Here is a tiny trained network, its code and every weight. The questions are about switching its units off for an input and a class, where a switched-off unit gives its printed mean instead of its output.

import numpy as np


def w(rows, s, z=0):
    codes = np.array(rows[::2]) - 128.0
    scale = np.full(codes.shape[1], s)
    scale[-1] = z or s
    return codes * scale


def f(y):
    return y / 2 * (1 + np.tanh(0.7978845608 * (y + 0.044715 * y**3)))


def log_softmax(a):
    a = a - a.max(-1, keepdims=True)
    return a - np.log(np.exp(a).sum(-1, keepdims=True))


def net(x, mask):
    res = np.array(x, float).reshape(1, 8) / 4 @ E
    y = f(res @ A[0][:, :-1].T + A[0][:, -1])
    res = res + np.where(mask, y, B[0][:, -1]) @ B[0][:, :-1]
    return log_softmax(res[-1] @ U[:, :-1].T + U[:, -1])


A, B = {}, {}
E = w([
[121,125,134,126,129,128,127,124,130],'x0',
[125,124,129,130,131,122,130,126,126],'x1',
[96,164,140,143,106,61,102,225,209],'x2',
[127,130,122,126,129,124,127,130,123],'x3',
[135,51,70,49,57,106,178,116,189],'x4',
[100,10,94,205,94,168,62,170,111],'x5',
[121,129,186,131,41,133,211,188,42],'x6',
[133,130,132,127,126,134,125,128,130],'x7',
],0.013)
A[0] = w([
[116,112,160,129,64,128,200,185,68,36],'neuron 1',
[102,154,140,156,100,89,100,176,177,11],'neuron 2',
[105,26,86,226,100,168,66,167,111,84],'neuron 3',
[138,120,133,125,124,127,125,102,111,42],'neuron 4',
[182,178,147,93,151,84,195,95,128,79],'neuron 5',
[117,167,151,134,144,110,155,99,128,47],'neuron 6',
[130,134,127,124,123,159,145,148,127,33],'neuron 7',
[103,75,127,152,124,156,110,136,116,3],'neuron 8',
[130,137,191,124,48,111,194,195,38,50],'neuron 9',
[132,105,149,139,152,119,150,129,138,125],'neuron 10',
[110,172,172,181,170,161,81,129,101,43],'neuron 11',
[132,118,74,115,206,140,83,95,192,36],'neuron 12',
[147,218,143,61,150,89,182,103,140,100],'neuron 13',
[76,170,144,140,83,49,94,253,218,34],'neuron 14',
[122,114,113,89,128,105,117,127,117,26],'neuron 15',
[173,134,142,138,131,128,136,172,165,24],'neuron 16',
[137,95,132,125,126,201,128,39,79,21],'neuron 17',
[128,186,135,76,149,140,130,111,151,88],'neuron 18',
[140,136,93,114,176,78,37,67,189,36],'neuron 19',
[155,104,107,104,120,186,160,43,62,7],'neuron 20',
[121,150,159,126,98,160,180,142,132,46],'neuron 21',
[114,53,70,36,48,80,178,109,200,9],'neuron 22',
[169,131,134,129,120,145,121,139,140,114],'neuron 23',
[99,198,186,224,186,108,86,143,79,30],'neuron 24',
[84,165,138,115,135,117,152,92,130,57],'neuron 25',
],0.012,0.0069)
B[0] = w([
[94,138,140,167,140,133,88,74,198,210],'neuron 1',
[153,131,131,124,164,104,170,88,83,167],'neuron 2',
[65,160,184,43,50,50,74,192,106,237],'neuron 3',
[132,135,127,129,131,127,157,121,122,127],'neuron 4',
[107,122,149,94,102,84,90,187,120,192],'neuron 5',
[122,119,144,103,106,126,112,148,125,148],'neuron 6',
[135,129,139,151,146,124,126,142,138,125],'neuron 7',
[130,136,128,98,102,105,100,152,123,153],'neuron 8',
[81,127,125,188,152,155,89,52,222,235],'neuron 9',
[122,141,116,118,141,133,125,135,132,128],'neuron 10',
[161,94,69,122,96,189,176,177,136,181],'neuron 11',
[90,161,148,185,147,142,107,67,199,197],'neuron 12',
[71,119,143,81,63,92,87,182,94,217],'neuron 13',
[175,113,136,104,221,83,183,63,45,238],'neuron 14',
[145,135,132,153,128,130,128,141,130,129],'neuron 15',
[141,137,125,135,146,119,140,125,111,134],'neuron 16',
[160,131,134,121,192,87,194,91,66,174],'neuron 17',
[109,112,158,109,99,95,114,156,112,169],'neuron 18',
[72,107,156,194,128,151,102,65,183,205],'neuron 19',
[173,132,123,131,206,83,174,101,87,179],'neuron 20',
[108,101,129,140,138,127,92,99,148,155],'neuron 21',
[200,146,68,148,90,246,160,212,118,253],'neuron 22',
[120,130,116,126,128,129,137,125,127,126],'neuron 23',
[200,123,60,145,87,202,159,187,141,210],'neuron 24',
[117,95,130,99,118,119,97,142,123,145],'neuron 25',
],0.011,0.021)
U = w([
[54,136,154,59,62,50,92,181,130,240],'0',
[61,134,137,218,151,152,107,42,247,165],'1',
[212,134,71,149,92,255,174,196,147,6],'2',
[178,132,134,120,235,54,197,65,60,87],'3',
],0.0087,0.002)

Each question gives the input, the list of numbers given to net, and the class t.
The units are the neurons (one row each of A and B). Each row of codes is followed by its name. A weight is (code - 128) times the scale printed after its matrix; where a second scale follows, it is the last column's (A, B and U).
mask holds one flag per neuron, in row order. A switched-off neuron (its flag False) gives its mean, the last column of its row in B, instead of its output. The means were averaged over made-up inputs and are rounded, as every weight is.
A unit's drop is (log p(t) with every unit on - log p(t) with that unit switched off) / (log p(t) with every unit on - log p(t) with every unit switched off).
The circuit of an input: a set's keep is (log p(t) with only the set's units on - log p(t) with every unit switched off) / (log p(t) with every unit on - log p(t) with every unit switched off). Starting from the 12 units with the biggest drops (on a tie, the unit counted first), units are removed one at a time, each time the one whose removal leaves the highest keep (on an exact tie, the one counted first), for as long as the keep stays at least 0.8.
circuit, biggest first: the units of the circuit, biggest drop first
unit that matters most: the unit with the biggest drop
top k neurons: the k neurons with the biggest drops, biggest first
drop when u is switched off: that unit's drop, to one decimal
input [0,-4,-5,1,-8,8,4,-4], class 0: circuit, biggest first	(neuron 3)
input [-5,-1,-7,-6,-5,-6,7,6], class 1: top 4 neurons	(neuron 9; neuron 14; neuron 3; neuron 1)
input [-3,-1,5,6,3,-4,-1,7], class 3: top 3 neurons	(neuron 14; neuron 3; neuron 2)
input [-5,-1,0,-1,-8,-4,-7,8], class 2: top 2 neurons	(neuron 24; neuron 11)
input [-5,0,2,-2,-8,-2,-7,6], class 2: top 4 neurons	(neuron 24; neuron 11; neuron 9; neuron 1)
input [3,5,3,2,-6,5,2,-1], class 2: top 3 neurons	(neuron 24; neuron 11; neuron 13)
input [-4,8,-8,-1,8,-5,-4,4], class 2: top 4 neurons	(neuron 22; neuron 14; neuron 2; neuron 3)
input [0,4,-5,6,7,8,-1,-3], class 0: top 2 neurons	(neuron 3; neuron 24)
input [-5,4,-7,0,-8,-4,-6,-4], class 2: top 3 neurons	(neuron 24; neuron 11; neuron 14)
input [-3,3,1,6,-5,-1,5,-6], class 1: top 2 neurons	(neuron 22; neuron 9)
input [1,4,2,6,-1,2,-1,3], class 0: top 3 neurons	(neuron 22; neuron 9; neuron 20)
input [-7,8,-4,-6,-8,7,-7,6], class 2: top 4 neurons	(neuron 24; neuron 11; neuron 13; neuron 9)
input [6,6,-7,-3,2,-8,1,8], class 0: top 3 neurons	(neuron 13; neuron 5; neuron 14)
input [-1,-8,-8,3,-5,2,0,-7], class 3: top 2 neurons	(neuron 17; neuron 22)
input [4,-3,-4,6,3,2,4,7], class 1: unit that matters most	neuron 14
input [-5,8,-1,3,-8,-8,-6,-7], class 0: top 2 neurons	(neuron 13; neuron 22)
input [-5,-8,7,-7,6,1,7,0], class 1: top 2 neurons	(neuron 9; neuron 1)
input [-2,8,-3,-5,-5,4,8,7], class 1: drop when neuron 9 is switched off	0.2
input [-2,8,-2,-3,-1,-1,6,4], class 1: drop when neuron 10 is switched off	0.0
input [-6,-6,-7,-6,4,-8,-6,2], class 0: circuit, biggest first	(neuron 13)
input [-3,6,-4,-3,-6,-2,1,-8], class 2: drop when neuron 24 is switched off	0.1
input [2,1,6,-8,-5,1,-4,-5], class 3: drop when neuron 14 is switched off	1.1
